Here is a tiny trained network, its code and every weight. The questions are about switching its units off for an input and a class, where a switched-off unit gives its printed mean instead of its output.

import numpy as np


def w(rows, s, z=0):
    codes = np.array(rows[::2]) - 128.0
    scale = np.full(codes.shape[1], s)
    scale[-1] = z or s
    return codes * scale


def f(y):
    return y / 2 * (1 + np.tanh(0.7978845608 * (y + 0.044715 * y**3)))


def log_softmax(a):
    a = a - a.max(-1, keepdims=True)
    return a - np.log(np.exp(a).sum(-1, keepdims=True))


def net(x, mask):
    res = np.array(x, float).reshape(1, 8) / 4 @ E
    y = f(res @ A[0][:, :-1].T + A[0][:, -1])
    res = res + np.where(mask, y, B[0][:, -1]) @ B[0][:, :-1]
    return log_softmax(res[-1] @ U[:, :-1].T + U[:, -1])


A, B = {}, {}
E = w([
[3,185,96,82,124,134,127,87,104,100,141,133],'x0',
[120,120,113,122,145,115,117,129,167,137,137,151],'x1',
[105,107,133,139,133,137,139,134,118,127,135,119],'x2',
[144,139,117,104,126,138,129,136,138,131,127,136],'x3',
[153,108,91,161,153,158,24,142,67,155,118,180],'x4',
[109,95,103,83,163,144,142,50,140,182,96,56],'x5',
[108,112,136,136,132,136,135,134,119,120,129,114],'x6',
[146,148,106,124,119,110,123,131,134,157,131,141],'x7',
],0.022)
A[0] = w([
[85,107,158,66,164,115,151,18,120,197,55,132,111],'n0',
[144,168,151,138,59,69,203,255,162,42,191,145,254],'n1',
[135,183,247,117,119,88,229,150,198,182,133,91,211],'n2',
[72,179,30,78,185,172,119,18,59,145,161,102,67],'n3',
[133,86,85,85,188,158,106,57,120,206,38,53,155],'n4',
[28,209,164,61,56,68,199,63,133,108,199,131,166],'n5',
[52,206,122,87,177,156,32,97,66,121,125,166,82],'n6',
],0.0085,0.0068)
B[0] = w([
[136,138,189,65,65,195,151,117,190,128,148,84,223],'n0',
[62,132,203,185,145,46,100,141,141,78,149,176,219],'n1',
[129,67,225,130,160,142,224,130,255,182,98,92,219],'n2',
[110,154,193,158,113,114,169,112,165,97,220,47,233],'n3',
[209,76,190,136,168,147,90,36,125,171,128,58,244],'n4',
[149,153,4,66,79,87,83,132,195,33,130,109,251],'n5',
[121,208,134,242,102,133,93,152,156,176,216,175,207],'n6',
],0.011,0.027)
U = w([
[143,164,204,168,170,98,155,147,164,118,194,114,186],'0',
[141,78,141,94,164,143,222,81,160,171,18,118,79],'1',
[196,77,131,178,157,120,52,250,67,123,105,194,253],'2',
[199,91,127,139,227,135,81,58,81,154,113,121,75],'3',
[83,144,57,99,120,43,131,146,124,23,120,147,141],'4',
[137,130,72,58,121,155,149,95,163,93,143,80,50],'5',
[50,217,86,185,144,160,122,173,79,119,177,180,56],'6',
],0.012,0.0051)

Each question gives the input, the list of numbers given to net, and the class t.
The units are the neurons (one row each of A and B). Each row of codes is followed by its name. A weight is (code - 128) times the scale printed after its matrix; where a second scale follows, it is the last column's (A, B and U).
mask holds one flag per neuron, in row order. A switched-off neuron (its flag False) gives its mean, the last column of its row in B, instead of its output. The means were averaged over made-up inputs and are rounded, as every weight is.
A unit's drop is (log p(t) with every unit on - log p(t) with that unit switched off) / (log p(t) with every unit on - log p(t) with every unit switched off).
The circuit of an input: a set's keep is (log p(t) with only the set's units on - log p(t) with every unit switched off) / (log p(t) with every unit on - log p(t) with every unit switched off). Starting from all 7 units, units are removed one at a time, each time the one whose removal leaves the highest keep (on an exact tie, the one counted first), for as long as the keep stays at least 0.8.
circuit, biggest first: the units of the circuit, biggest drop first
unit that matters most: the unit with the biggest drop
top k neurons: the k neurons with the biggest drops, biggest first
drop of u: that unit's drop, to one decimal
input [5,6,-2,-2,-5,-3,2,-6], class 4: circuit, biggest first : [n5]
input [4,6,-5,0,3,0,-3,5], class 6: circuit, biggest first : [n2 n4]
input [0,3,-5,-7,6,4,-4,1], class 3: top 2 neurons : [n4 n1]
input [-8,-3,7,0,1,-5,-6,-8], class 2: circuit, biggest first : [n3 n0]
input [5,-5,-4,-2,0,4,3,6], class 5: top 4 neurons : [n5 n1 n2 n0]
input [8,6,6,2,5,0,3,0], class 6: top 2 neurons : [n2 n6]
input [0,-7,8,-7,8,-1,7,-6], class 2: circuit, biggest first : [n3 n0]
input [5,-4,-3,-3,0,0,5,5], class 4: top 3 neurons : [n5 n4 n2]
input [1,4,3,-4,-2,1,-6,6], class 5: top 2 neurons : [n6 n1]
input [-1,4,-6,0,3,6,1,-3], class 3: top 3 neurons : [n4 n2 n5]
input [1,-2,-2,6,-7,6,-6,6], class 5: top 2 neurons : [n5 n0]
input [6,3,-6,-5,1,0,-3,4], class 6: top 2 neurons : [n6 n2]
input [-1,4,0,7,2,1,3,-7], class 3: top 2 neurons : [n2 n5]
input [2,-5,-6,-2,-1,2,0,0], class 5: circuit, biggest first : [n1]
input [-5,3,-6,2,0,7,-6,1], class 1: top 2 neurons : [n6 n0]
input [2,-1,-1,-4,-6,1,-3,-1], class 5: top 2 neurons : [n5 n2]
input [7,5,-5,5,-2,3,-2,5], class 5: drop of n5 : 4.9
input [7,3,0,5,-3,-7,1,5], class 4: drop of n5 : 0.1
input [-7,-4,-6,-5,-4,2,-7,0], class 1: drop of n3 : 0.1
input [-6,-2,6,-3,0,5,-2,1], class 1: unit that matters most : n6
